Here is a tiny trained network, its code and every weight. The questions are about switching its units off for an input and a target symbol, where a switched-off unit gives its printed mean instead of its output.

import numpy as np


def w(rows, s, z=0):
    codes = np.array(rows[::2]) - 128.0
    scale = np.full(codes.shape[1], s)
    scale[-1] = z or s
    return codes * scale


def norm(h):
    return h / np.sqrt((h * h).mean(-1, keepdims=True) + 1e-5)


def softmax(a):
    e = np.exp(a - a.max(-1, keepdims=True))
    return e / e.sum(-1, keepdims=True)


def log_softmax(a):
    a = a - a.max(-1, keepdims=True)
    return a - np.log(np.exp(a).sum(-1, keepdims=True))


def net(x, mask):
    ids = ['αβδεθλμξπτφψω'.index(c) for c in x.split()]
    T = len(ids)
    res = E[ids] + P[:T]
    u = 0
    for l in range(2):
        r = norm(res)
        for j in range(3):
            rows = slice(4 * j, 4 * j + 4)
            q, k, v = (r @ M[l][rows].T for M in (Q, K, V))
            z = softmax(np.where(np.tri(T) > 0, q @ k.T / 4**0.5, -1e9)) @ v
            o = O[l][rows]
            res = res + np.where(mask[u + j], z, o[:, -1]) @ o[:, :-1]
        u += 3
    return log_softmax(norm(res)[-1] @ U[:, :-1].T + U[:, -1])


Q, K, V, O = {}, {}, {}, {}
E = w([
[133,148,25,86,122,137],'α',
[240,175,118,141,170,181],'β',
[164,180,115,136,250,82],'δ',
[110,92,113,235,162,103],'ε',
[117,182,34,142,109,140],'θ',
[121,192,43,140,102,142],'λ',
[48,137,124,100,151,54],'μ',
[133,75,35,107,163,118],'ξ',
[121,189,160,233,104,121],'π',
[81,119,139,100,20,121],'τ',
[115,153,14,129,128,137],'φ',
[135,255,130,91,151,94],'ψ',
[169,52,111,152,70,188],'ω',
],0.0051)
P = w([
[210,124,89,129,80,2],'0',
[175,122,90,135,97,47],'1',
[142,122,89,142,109,84],'2',
[120,118,100,138,122,110],'3',
[99,116,119,137,134,137],'4',
[54,129,103,170,150,214],'5',
[92,102,128,129,136,125],'6',
],0.0045)
Q[0] = w([
[124,111,102,117,176,146],'0.h0',
[184,88,113,151,79,107],'0.h0',
[113,78,148,110,207,56],'0.h0',
[126,168,151,120,111,164],'0.h0',
[71,155,1,199,156,125],'0.h1',
[88,170,126,155,172,156],'0.h1',
[129,110,18,185,135,138],'0.h1',
[141,130,72,142,80,94],'0.h1',
[130,187,55,223,166,76],'0.h2',
[197,134,134,129,131,192],'0.h2',
[126,88,79,178,51,142],'0.h2',
[167,152,190,26,137,172],'0.h2',
],0.0095)
K[0] = w([
[91,145,171,149,123,141],'0.h0',
[168,137,135,120,79,98],'0.h0',
[99,167,111,118,110,161],'0.h0',
[113,107,96,133,157,100],'0.h0',
[82,125,190,110,182,180],'0.h1',
[132,105,205,113,166,115],'0.h1',
[99,140,181,123,146,198],'0.h1',
[71,124,129,123,139,197],'0.h1',
[83,176,124,111,179,230],'0.h2',
[242,129,103,147,103,153],'0.h2',
[87,81,134,122,96,255],'0.h2',
[181,134,135,150,111,48],'0.h2',
],0.0093)
V[0] = w([
[122,197,138,141,181,122],'0.h0',
[184,151,152,79,154,94],'0.h0',
[179,126,132,174,165,182],'0.h0',
[160,104,127,135,67,150],'0.h0',
[143,230,65,127,135,189],'0.h1',
[152,128,129,118,211,80],'0.h1',
[127,201,208,95,184,111],'0.h1',
[192,143,160,178,134,143],'0.h1',
[150,143,201,112,137,52],'0.h2',
[211,185,117,72,176,107],'0.h2',
[106,57,171,3,63,65],'0.h2',
[103,129,150,115,247,103],'0.h2',
],0.0041)
O[0] = w([
[117,94,134,132,97,156,141],'0.h0',
[145,113,128,98,82,110,133],'0.h0',
[102,141,79,173,86,118,125],'0.h0',
[100,138,130,92,153,103,130],'0.h0',
[122,95,198,109,172,69,137],'0.h1',
[117,199,154,108,156,151,166],'0.h1',
[129,159,62,160,192,101,64],'0.h1',
[177,122,128,110,153,171,164],'0.h1',
[85,150,47,139,165,196,102],'0.h2',
[127,158,147,212,204,166,118],'0.h2',
[93,133,55,255,83,185,4],'0.h2',
[134,169,81,131,143,85,111],'0.h2',
],0.004,0.0035)
Q[1] = w([
[141,172,84,91,173,155],'1.h0',
[157,113,94,145,130,163],'1.h0',
[160,127,149,149,213,102],'1.h0',
[177,99,125,139,121,207],'1.h0',
[52,170,86,158,184,100],'1.h1',
[186,94,149,127,197,153],'1.h1',
[194,199,124,125,185,170],'1.h1',
[106,100,114,166,46,182],'1.h1',
[129,167,102,83,128,112],'1.h2',
[148,153,120,151,250,121],'1.h2',
[152,84,108,163,146,156],'1.h2',
[140,90,136,30,174,66],'1.h2',
],0.014)
K[1] = w([
[168,153,123,196,163,111],'1.h0',
[150,148,126,137,98,102],'1.h0',
[145,147,143,92,176,106],'1.h0',
[166,142,155,140,80,114],'1.h0',
[60,251,64,105,160,140],'1.h1',
[212,149,211,125,153,136],'1.h1',
[174,142,102,172,172,131],'1.h1',
[152,110,88,140,17,129],'1.h1',
[94,123,156,162,191,91],'1.h2',
[160,199,108,129,208,143],'1.h2',
[196,167,131,127,59,117],'1.h2',
[90,133,184,122,151,174],'1.h2',
],0.016)
V[1] = w([
[105,20,94,183,203,123],'1.h0',
[124,188,218,204,94,91],'1.h0',
[143,96,145,237,151,138],'1.h0',
[88,198,185,135,132,72],'1.h0',
[192,107,152,144,218,64],'1.h1',
[118,91,214,167,77,91],'1.h1',
[255,103,180,86,120,191],'1.h1',
[170,49,91,199,147,144],'1.h1',
[110,158,183,161,97,72],'1.h2',
[75,34,156,206,158,70],'1.h2',
[129,177,36,76,85,127],'1.h2',
[142,254,203,163,60,152],'1.h2',
],0.0065)
O[1] = w([
[195,187,147,141,110,98,138],'1.h0',
[109,103,81,52,112,168,158],'1.h0',
[181,135,146,79,98,143,135],'1.h0',
[126,112,64,101,149,158,163],'1.h0',
[134,134,111,103,195,145,253],'1.h1',
[102,115,76,86,103,112,161],'1.h1',
[118,111,220,45,162,65,122],'1.h1',
[168,67,127,106,147,133,143],'1.h1',
[146,139,89,139,118,84,184],'1.h2',
[204,72,59,108,140,112,154],'1.h2',
[69,113,147,143,137,109,119],'1.h2',
[111,254,147,100,83,63,138],'1.h2',
],0.0092,0.0047)
U = w([
[87,101,180,210,155,99,166],'α',
[138,154,228,50,153,144,253],'β',
[181,192,113,170,239,194,45],'δ',
[226,63,72,75,129,176,121],'ε',
[62,90,91,104,168,98,54],'θ',
[53,100,94,93,158,106,34],'λ',
[159,177,64,225,90,219,185],'μ',
[220,114,206,232,119,106,197],'ξ',
[164,228,70,40,67,67,31],'π',
[95,110,131,150,4,103,241],'τ',
[88,84,110,167,189,75,65],'φ',
[69,255,125,147,121,182,187],'ψ',
[168,45,221,79,54,87,68],'ω',
],0.013,0.0039)

Each question gives the input, a string of symbols that net reads in full, and the target symbol t.
The units are the heads (4 rows each of Q, K, V and O). Each row of codes is followed by its name. A weight is (code - 128) times the scale printed after its matrix; where a second scale follows, it is the last column's (O and U).
mask holds one flag per head, layer by layer. A switched-off head (its flag False) gives its mean, the last column of its rows in O, instead of its output. The means were averaged over made-up inputs and are rounded, as every weight is.
A unit's drop is (log p(t) with every unit on - log p(t) with that unit switched off) / (log p(t) with every unit on - log p(t) with every unit switched off).
The circuit of an input: a set's keep is (log p(t) with only the set's units on - log p(t) with every unit switched off) / (log p(t) with every unit on - log p(t) with every unit switched off). Starting from all 6 units, units are removed one at a time, each time the one whose removal leaves the highest keep (on an exact tie, the one counted first), for as long as the keep stays at least 0.8.
circuit, biggest first: the units of the circuit, biggest drop first
most important unit: the unit with the biggest drop
which heads matter: for each layer, one digit per head in row order, 1 if its drop is at least 0.15 and else 0, layers parted by /
input ψ ε π β, target β: most important unit	1.h1
input π δ ε, target δ: circuit, biggest first	(1.h1; 0.h1)
input ε π ψ β ψ δ ε, target δ: circuit, biggest first	(0.h2; 1.h1)
input π ε μ β α, target β: circuit, biggest first	(0.h2; 1.h1)
input ψ β π θ ω, target ω: which heads matter	000 / 010
input ω ε ω ε, target ω: circuit, biggest first	(1.h1; 0.h2)
input π π ξ τ β φ, target β: which heads matter	001 / 010
input π μ δ, target δ: circuit, biggest first	(0.h2; 1.h1)
input ε ε ε π ε, target π: which heads matter	001 / 000
input μ β π π π β ε, target β: which heads matter	001 / 000
input π ξ μ ε, target μ: which heads matter	000 / 010
input π ω α α ε, target α: which heads matter	000 / 100
input μ π ε δ ω ε, target ω: circuit, biggest first	(0.h2; 1.h1)
input ε ψ ψ φ, target ψ: most important unit	1.h2
input τ ξ θ ε λ ε ε, target ε: circuit, biggest first	(0.h2; 1.h2)
input ξ α π ε, target π: circuit, biggest first	(0.h2; 1.h2)
input ε λ π, target λ: which heads matter	010 / 100
input μ ε ε ψ, target ψ: circuit, biggest first	(1.h2; 0.h2)
input π ε β ε, target β: which heads matter	000 / 000
input ε β ε ε π π, target π: most important unit	0.h1
input π ε ε ε ε ψ ξ, target ψ: which heads matter	000 / 001
input μ δ δ π, target δ: circuit, biggest first	(1.h1; 0.h2)
